Below are the code and all the weights of a small trained network. Each question names an input and a class and asks about switching units off, where a switched-off unit gives its printed mean instead of its output.

import numpy as np


def w(rows, s, z=0):
    codes = np.array(rows[::2]) - 128.0
    scale = np.full(codes.shape[1], s)
    scale[-1] = z or s
    return codes * scale


def norm(h):
    return h / np.sqrt((h * h).mean(-1, keepdims=True) + 1e-5)


def f(y):
    return y / 2 * (1 + np.tanh(0.7978845608 * (y + 0.044715 * y**3)))


def log_softmax(a):
    a = a - a.max(-1, keepdims=True)
    return a - np.log(np.exp(a).sum(-1, keepdims=True))


def net(x, mask):
    res = np.array(x, float).reshape(1, 7) / 4 @ E
    u = 0
    for l in range(3):
        y = f(norm(res) @ A[l][:, :-1].T + A[l][:, -1])
        res = res + np.where(mask[u : u + 5], y, B[l][:, -1]) @ B[l][:, :-1]
        u += 5
    return log_softmax(norm(res)[-1] @ U[:, :-1].T + U[:, -1])


A, B = {}, {}
E = w([
[3,62,158],'x0',
[129,129,130],'x1',
[130,130,129],'x2',
[128,129,125],'x3',
[41,190,54],'x4',
[125,127,128],'x5',
[109,22,39],'x6',
],0.0067)
A[0] = w([
[245,84,61,129],'L0N1',
[102,97,230,3],'L0N2',
[117,161,153,241],'L0N3',
[116,2,106,135],'L0N4',
[145,145,148,93],'L0N5',
],0.0063,0.0038)
B[0] = w([
[116,107,42,227],'L0N1',
[3,69,152,104],'L0N2',
[131,226,38,251],'L0N3',
[125,56,52,230],'L0N4',
[197,245,222,110],'L0N5',
],0.0059,0.0025)
A[1] = w([
[201,36,249,52],'L1N1',
[254,2,243,4],'L1N2',
[219,111,94,160],'L1N3',
[218,48,202,19],'L1N4',
[184,177,167,95],'L1N5',
],0.0088,0.0021)
B[1] = w([
[81,173,160,181],'L1N1',
[40,253,66,235],'L1N2',
[145,101,141,252],'L1N3',
[74,142,34,172],'L1N4',
[133,85,81,196],'L1N5',
],0.013,0.0024)
A[2] = w([
[52,92,184,50],'L2N1',
[27,64,236,126],'L2N2',
[92,184,254,195],'L2N3',
[39,184,74,64],'L2N4',
[154,210,212,251],'L2N5',
],0.012,0.003)
B[2] = w([
[228,169,95,164],'L2N1',
[250,147,93,207],'L2N2',
[134,45,138,200],'L2N3',
[99,195,172,254],'L2N4',
[89,54,156,218],'L2N5',
],0.014,0.0058)
U = w([
[80,195,119,71],'0',
[160,108,139,254],'1',
[253,141,125,53],'2',
[117,22,141,124],'3',
],0.017,0.0074)

Each question gives the input, the list of numbers given to net, and the class t.
The units are the neurons (one row each of A and B). Each row of codes is followed by its name. A weight is (code - 128) times the scale printed after its matrix; where a second scale follows, it is the last column's (A, B and U).
mask holds one flag per neuron, layer by layer. A switched-off neuron (its flag False) gives its mean, the last column of its row in B, instead of its output. The means were averaged over made-up inputs and are rounded, as every weight is.
A unit's drop is (log p(t) with every unit on - log p(t) with that unit switched off) / (log p(t) with every unit on - log p(t) with every unit switched off).
The circuit of an input: a set's keep is (log p(t) with only the set's units on - log p(t) with every unit switched off) / (log p(t) with every unit on - log p(t) with every unit switched off). Starting from the 12 units with the biggest drops (on a tie, the unit counted first), units are removed one at a time, each time the one whose removal leaves the highest keep (on an exact tie, the one counted first), for as long as the keep stays at least 0.8.
circuit, biggest first: the units of the circuit, biggest drop first
k most important neurons of layer l: the k neurons of layer l with the biggest drops, biggest first
drop of u: that unit's drop, to one decimal
input [-6,5,5,-8,-8,4,-2], class 0: circuit, biggest first	[L1N2]
input [-3,8,5,-7,2,3,5], class 3: circuit, biggest first	[L2N2; L1N2]
input [7,-6,8,7,6,2,0], class 2: circuit, biggest first	[L2N2; L1N2; L2N1; L1N4]
input [0,-4,-2,4,6,6,-8], class 3: 2 most important neurons of layer 2	[L2N5; L2N3]
input [-4,1,-4,-2,3,0,-6], class 3: circuit, biggest first	[L2N5; L1N2; L2N2]
input [4,-4,-1,2,-7,-1,7], class 0: circuit, biggest first	[L1N2; L2N4]
input [7,4,-1,-6,-1,-6,6], class 2: circuit, biggest first	[L2N2; L2N1; L1N4]
input [-6,-1,-1,-6,-3,1,-7], class 3: circuit, biggest first	[L2N5; L2N2]
input [8,-6,8,-2,-5,-7,6], class 2: circuit, biggest first	[L2N2; L2N1]
input [4,-7,-8,4,6,-7,-6], class 1: 3 most important neurons of layer 2	[L2N3; L2N5; L2N4]
input [1,-4,4,-6,2,-1,-3], class 3: 2 most important neurons of layer 2	[L2N5; L2N3]
input [5,1,4,8,-5,2,-2], class 0: 2 most important neurons of layer 1	[L1N2; L1N4]
input [8,-5,5,-5,-6,1,-1], class 2: 3 most important neurons of layer 2	[L2N2; L2N1; L2N3]
input [6,-5,3,3,1,-1,-7], class 3: most important neuron of layer 2	[L2N3]
input [-7,-3,6,7,-8,-1,-6], class 0: 4 most important neurons of layer 1	[L1N2; L1N4; L1N1; L1N5]
input [6,2,4,3,-4,5,-8], class 3: 3 most important neurons of layer 2	[L2N3; L2N5; L2N4]
input [7,-3,-4,-2,-7,0,3], class 0: 3 most important neurons of layer 1	[L1N2; L1N4; L1N3]
input [1,1,4,5,-5,0,-5], class 0: 2 most important neurons of layer 1	[L1N2; L1N4]
input [8,-7,-2,5,5,-2,-6], class 2: 2 most important neurons of layer 1	[L1N2; L1N4]
input [-2,-5,-5,-1,-2,-1,-5], class 3: circuit, biggest first	[L2N5]
input [3,-8,0,4,4,0,-8], class 3: 2 most important neurons of layer 2	[L2N3; L2N5]
input [8,-2,-4,1,0,-3,8], class 2: drop of L0N1	0.1
input [8,-4,-8,0,-4,0,4], class 2: drop of L2N2	0.2
input [5,-2,-5,6,-2,2,2], class 2: drop of L2N3	0.0
